Each row is followed by its class number.
[-7 0 48 -11 -53 -11 17 -14 6 -16 -12 -3 1 -17 15 26 31 -4 26 22 -14 5 -25 8 -9 25 -10 -1 -13 -46 29 5 20 -41 34]  4
[49 -16 -37 -20 94 35 50 46 3 7 10 -24 32 53 2 -8 7 -50 -38 26 -6 45 29 -7 -6 -33 19 10 3 94 -32 4 5 64 -50]  3
[7 46 -52 -50 -12 32 2 -2 44 50 14 21 -22 -53 23 -46 13 57 2 -4 -17 -27 27 -17 71 -2 -23 -32 -23 -10 2 -39 10 -13 10]  5
[3 -5 -3 2 8 19 14 -19 -13 17 -17 -8 16 9 38 -18 9 -9 -14 -59 9 7 3 35 23 21 -16 -5 -17 41 33 24 13 23 -8]  9
[0 -7 50 -25 -5 38 24 38 11 6 14 -3 27 42 44 14 50 -23 -16 -1 -7 16 -5 4 1 27 11 -16 22 27 17 -26 13 2 -11]  3
[-6 -4 -15 -8 -17 -8 13 -33 -37 21 -7 -9 3 -30 25 -36 26 7 -4 -35 -14 19 2 26 5 13 -30 -2 -24 22 13 40 28 13 -8]  0
[-4 7 -58 5 38 -12 22 7 2 -12 5 -15 -4 -30 -10 3 -1 -29 -10 56 34 -28 -6 -30 -34 -15 21 20 -1 -7 7 -8 14 19 6]  7
[10 6 19 -37 42 44 31 3 -12 15 -10 -25 28 31 88 -39 37 -4 -32 -28 -8 45 21 17 14 -31 -18 -18 -3 98 57 22 6 31 -19]  8
[-5 6 -17 -38 -46 -23 19 -41 -56 16 -13 -1 -16 -48 24 -39 32 32 7 -23 -20 17 -1 9 22 44 -24 -3 -35 4 33 27 17 -13 5]  3
[-4 -7 54 7 -14 25 1 12 11 -29 2 -20 9 12 27 34 22 -10 24 -17 18 -4 -18 34 -6 18 0 9 11 -13 43 -6 6 -14 -15]  9
[6 29 -64 -64 -58 -3 -10 -17 16 41 12 37 -47 -77 -3 -47 23 99 27 5 -48 -53 22 -51 85 40 -36 -25 -49 -58 15 -13 18 -48 30]  3
[38 -3 -12 -16 52 -16 23 13 17 13 -4 -7 11 27 -22 -16 -1 0 -19 24 -13 9 28 -2 13 -7 -6 -7 14 58 -5 -17 8 40 -19]  2
[22 1 -49 -19 -50 -87 21 -61 -25 29 -26 20 -16 -26 -64 -31 -20 52 22 43 -34 -13 17 -9 33 57 -35 -14 -2 -55 -16 -4 36 -35 45]  4
[9 1 4 -3 36 17 36 -10 -19 4 -11 -5 26 25 64 -43 30 -18 -24 -31 -16 42 23 42 4 1 -25 -17 -7 74 31 29 14 31 0]  6
[9 34 -35 -43 -57 -5 -5 -44 22 54 0 39 -52 -70 -5 -54 9 103 26 15 -37 -61 23 -44 99 29 -31 -28 -38 -73 11 -12 26 -50 44]  4
[-18 -10 9 -45 -12 -40 -20 -37 -16 10 -12 15 -18 -2 -14 -18 -12 49 5 -4 -3 7 2 -36 15 12 -10 8 -21 -24 -27 3 7 -32 -12]  8
[-22 18 -11 -6 -5 -25 27 -57 -58 8 -21 -7 -7 -39 21 -36 14 3 -21 -17 1 13 4 3 -7 42 -16 15 -17 19 12 41 20 0 17]  7
[-7 7 -34 -38 -83 -39 -6 -56 0 16 -7 36 -54 -72 -5 -37 17 94 44 2 -30 -44 12 -13 50 55 -48 -32 -48 -96 12 0 13 -63 68]  6
[-4 -3 -2 0 62 10 6 11 11 -11 2 5 14 20 -3 -7 -3 -13 -13 8 -3 17 10 -8 -23 -33 7 28 -29 50 -61 12 7 20 -44]  6
[-8 38 -5 -25 -37 -22 7 -52 -52 24 -25 3 -14 -38 23 -45 20 37 0 -23 -7 8 16 -5 31 41 -42 -6 -20 -3 33 34 27 -14 31]  7
[-5 0 -26 -35 -85 -45 -21 -62 11 33 -7 33 -58 -77 -27 -28 7 98 43 -7 -9 -72 13 -28 59 61 -24 -21 -36 -107 35 -15 1 -60 58]  9
[-12 -5 -8 -19 10 -23 2 -19 2 -17 -5 14 -11 -20 -18 -12 -2 19 8 10 -14 4 8 -15 -16 12 -15 21 -45 -10 -49 14 18 -20 -8]  6
[4 19 6 -10 50 13 31 -15 -35 19 -11 -14 11 3 50 -45 22 -24 -41 -25 10 34 15 6 2 1 0 18 -9 79 24 32 9 39 -4]  7
[18 24 -61 -38 -12 48 -19 16 42 70 24 19 -17 -27 20 -51 19 65 4 -10 -20 -46 24 -40 89 -22 -24 -32 -35 -11 -23 -21 23 3 -13]  0
[9 -4 -26 -25 -49 -33 11 -56 -57 23 -13 0 -22 -75 1 -58 30 59 17 -16 -22 2 12 7 20 15 -49 -14 -32 -19 37 38 23 -11 15]  0
[3 35 -61 -37 -23 35 -8 -16 32 25 15 12 -14 -74 26 -46 6 55 -5 7 -16 -29 13 -43 82 7 -10 7 -48 -22 -36 -19 11 -30 -11]  1
[-34 -5 13 -21 -104 -74 6 -63 -16 -22 -17 19 -17 -63 -12 19 21 28 52 -11 -18 20 -20 43 -8 88 -39 -14 8 -105 41 -10 32 -76 57]  5
[33 14 -57 -18 22 -11 5 15 -10 42 -12 4 11 32 -19 -22 0 6 -27 21 8 -7 29 -33 24 4 -10 -22 9 25 -20 -14 13 27 16]  7
[-18 -9 -69 10 -11 -44 8 -33 23 -19 0 -8 -21 -44 -22 7 -29 -10 22 32 42 -50 -21 -14 -15 24 8 14 -18 -72 14 -10 27 -15 -5]  9
[14 13 18 -39 -29 -4 13 -47 -23 31 -8 1 11 -33 35 -59 34 30 -11 -21 -22 35 48 0 43 22 -26 -13 -14 9 18 17 18 -6 13]  1
[27 -17 -66 -25 -26 -63 16 -44 -11 15 -14 7 4 -38 -52 -17 -6 19 2 39 -11 12 24 -24 17 32 -13 1 -18 -36 -40 -5 15 -17 23]  1
[39 -18 -49 -7 36 -5 15 27 0 26 -3 -12 27 25 -32 -19 -2 -12 -17 16 -1 13 11 -7 0 -35 -18 0 -11 45 -44 8 13 42 -17]  0
[13 38 -53 -47 20 40 27 1 46 40 20 9 -16 -35 36 -46 6 23 -14 1 -9 -10 24 -2 55 4 -8 -22 -9 17 2 -44 7 5 0]  5
[8 -19 5 -1 40 -21 -8 -16 -5 -35 -8 -11 -12 -26 -29 -7 -27 -2 12 -6 23 13 -4 -14 -16 -28 6 58 -39 -4 -6 32 -7 2 -41]  9
[-22 21 -66 2 17 -17 21 -8 26 -40 0 -16 -13 -45 -8 1 -33 -29 4 22 25 -4 -11 18 -8 12 -14 19 -3 -37 -8 1 37 -4 -4]  5
[14 1 -81 7 104 66 43 51 30 -24 27 -42 17 19 26 11 -10 -85 -46 39 40 12 -16 -21 -39 -66 41 37 -31 75 -38 10 15 63 -77]  3
[6 -3 29 -8 59 14 3 14 15 -3 2 2 2 9 -17 0 -8 4 -30 -10 -10 3 -2 -13 4 -21 0 23 -20 51 -43 7 -1 23 -45]  2
[16 25 -90 -28 -5 35 -5 13 34 54 23 8 -16 -35 23 -54 7 45 -15 5 -18 -53 6 -33 69 -8 -19 -27 -31 6 -21 -22 2 9 -5]  0
[-22 1 -53 0 -20 -54 8 -48 13 -33 2 -5 -46 -91 -35 -3 -20 31 29 50 8 -48 -10 -28 -6 7 -16 5 -25 -89 20 8 28 -27 1]  2
[-6 15 2 -29 -63 -30 21 -80 -42 25 -24 7 -21 -58 23 -45 16 42 14 -9 -26 12 5 0 33 39 -30 -13 -39 -38 26 30 32 -35 25]  4
[-23 -11 17 -19 -73 -21 19 -12 -21 -34 -3 -17 -15 -37 25 28 39 0 27 10 -6 8 -37 12 -12 60 -7 9 -21 -61 21 15 11 -47 20]  3
[-1 9 -31 -28 -16 -43 6 -38 -26 -2 -4 17 -36 -43 -42 -13 -16 38 3 1 -18 3 -17 -35 18 42 -26 35 -61 -25 -55 33 25 -38 -19]  3
[-3 1 -22 -37 -14 -17 -11 -5 -17 -16 1 9 -28 -49 -28 -3 -3 28 11 9 -13 -1 -15 -40 7 5 -9 34 -59 -27 -33 21 1 -27 -18]  3
[17 12 8 -15 29 26 36 -16 -25 25 -16 -14 20 7 49 -46 13 -19 -30 -19 -9 39 13 18 19 -15 -5 4 -24 67 14 30 22 30 -19]  4
[-13 -14 3 -21 47 -2 -12 -5 16 -19 -5 2 -9 23 -11 7 -25 4 -8 -3 21 17 -12 -27 7 -31 4 35 -24 12 -34 22 4 -4 -31]  8
[-6 -6 -75 0 -3 -13 21 -15 11 -19 0 -7 7 -65 -10 -8 -7 -7 -11 44 14 -22 0 -29 8 9 -1 13 -18 -48 -32 0 38 -12 -3]  1
[11 24 -12 -3 62 33 -4 30 -7 5 -1 -4 9 26 1 -4 -21 -21 -43 -7 24 10 -13 -38 9 -29 0 34 -26 48 -62 17 11 23 -44]  7
[-16 -24 40 23 -5 -12 23 -22 2 -26 -3 -20 5 8 23 40 23 -33 2 -4 7 24 -33 32 -32 12 6 4 3 -7 21 19 5 -1 -13]  2
[-11 -14 19 -7 32 -34 -4 -25 11 -11 -4 11 -12 -30 -43 -14 -18 18 -9 3 -4 -1 -11 -27 -9 -24 -2 43 -41 6 -37 19 -6 -3 -22]  2
[31 23 -38 -31 93 110 22 64 63 32 28 -4 20 27 80 -59 22 -5 -37 -3 -6 -6 40 -14 44 -76 8 -17 -31 98 -7 -23 -9 57 -34]  6
[31 38 -67 -47 73 114 25 70 56 34 34 -9 9 4 67 -37 28 -1 -43 5 -16 -14 18 -41 58 -44 6 -5 -43 95 -14 -20 11 38 -57]  3
[43 -11 -27 -17 56 -5 33 9 8 20 -4 3 24 42 -8 -34 4 -3 -14 27 -16 26 49 -4 -5 -30 -15 -22 -3 48 -24 -4 11 36 -4]  6
[8 9 -68 -27 -1 28 -6 -7 36 42 8 11 -13 -36 26 -51 4 51 4 -19 -3 -49 21 -20 66 4 -4 -14 -30 -7 22 -26 4 -3 -7]  9
[7 23 18 -23 -19 -9 28 -41 -23 30 -18 1 -5 -16 33 -50 25 27 -3 -8 -26 14 22 14 39 33 -23 -9 -12 17 33 18 38 -8 11]  4
[-16 -28 38 -13 1 11 13 2 11 -28 -5 -18 17 39 56 40 32 -28 5 -9 6 42 -22 18 -21 0 5 -4 7 5 34 13 9 -13 -7]  8
[3 31 -72 -46 -22 12 3 -28 29 24 9 12 -13 -77 28 -52 8 43 -3 -2 -24 -15 21 -31 77 31 -19 8 -54 -20 -21 -6 27 -29 2]  1
[48 -11 -44 6 111 49 45 54 34 0 7 -30 48 78 28 -9 5 -66 -35 30 12 43 25 15 -28 -77 13 4 -9 112 -35 0 -2 74 -42]  6
[14 27 27 -23 -11 0 29 -32 -25 30 -18 -5 -1 -1 54 -46 21 -2 -17 -23 -15 25 9 18 34 25 -20 -12 -21 36 37 23 25 9 10]  4
[-23 -21 15 13 -33 -18 8 -15 4 -16 -4 -6 3 5 30 30 19 -17 -4 -18 -1 5 -38 30 -6 50 -2 -14 9 -24 17 -5 17 -16 0]  2
[9 44 -66 -34 14 32 -7 6 17 45 9 12 -20 -32 29 -52 9 44 -13 6 -6 -36 21 -44 68 -3 -2 -7 -22 16 4 -19 -5 6 8]  7
[11 16 -55 -49 -6 31 -2 8 45 43 13 30 -14 -35 33 -58 36 70 15 13 -33 -41 40 -25 60 -11 -13 -34 -34 4 16 -40 -4 -9 23]  6
[3 -13 -94 -34 -64 -85 16 -56 -37 11 -18 16 -29 -62 -74 -17 -14 59 27 38 -25 -17 5 -34 18 61 -39 -4 -36 -83 -34 15 37 -48 25]  3
[29 -9 -43 -18 -13 -74 14 -35 -12 16 -21 5 -10 -16 -39 -31 -6 40 9 22 -22 0 19 -5 31 29 -37 -22 2 -14 18 -3 24 -2 10]  2
[-15 -3 -11 -27 -32 -49 -3 -34 -36 -24 -11 9 -35 -61 -49 -3 -16 33 11 11 -8 0 -26 -40 -2 26 -19 44 -65 -51 -55 39 10 -41 -10]  3
[-22 -23 -17 -4 9 -57 4 -62 -16 -22 -7 10 -27 -56 -44 -14 -28 22 -1 0 -8 4 -18 -15 -10 16 -5 38 -35 -26 -32 26 5 -18 -23]  2
[-22 -3 -81 -21 25 -20 9 -7 28 -12 4 -24 2 -9 20 -14 -18 -9 5 53 21 -12 5 -34 -15 -31 11 1 -6 -21 4 -10 22 -1 -26]  8
[15 -7 -45 -19 -18 -84 12 -52 -16 20 -16 9 -17 -14 -54 -31 -15 43 4 24 -23 -5 30 -10 16 50 -34 -24 7 -26 -1 -6 31 -8 11]  2
[-7 9 29 -42 -16 -6 6 -20 -39 -12 -28 -20 -8 -12 52 -28 14 31 -1 -33 -17 24 11 12 29 9 -44 -14 -21 14 44 51 3 -5 16]  8
[13 -2 47 6 31 54 29 32 17 -16 5 -29 63 41 65 28 41 -72 -33 -17 0 65 -4 28 -12 -9 5 13 0 64 -14 14 24 19 -39]  1
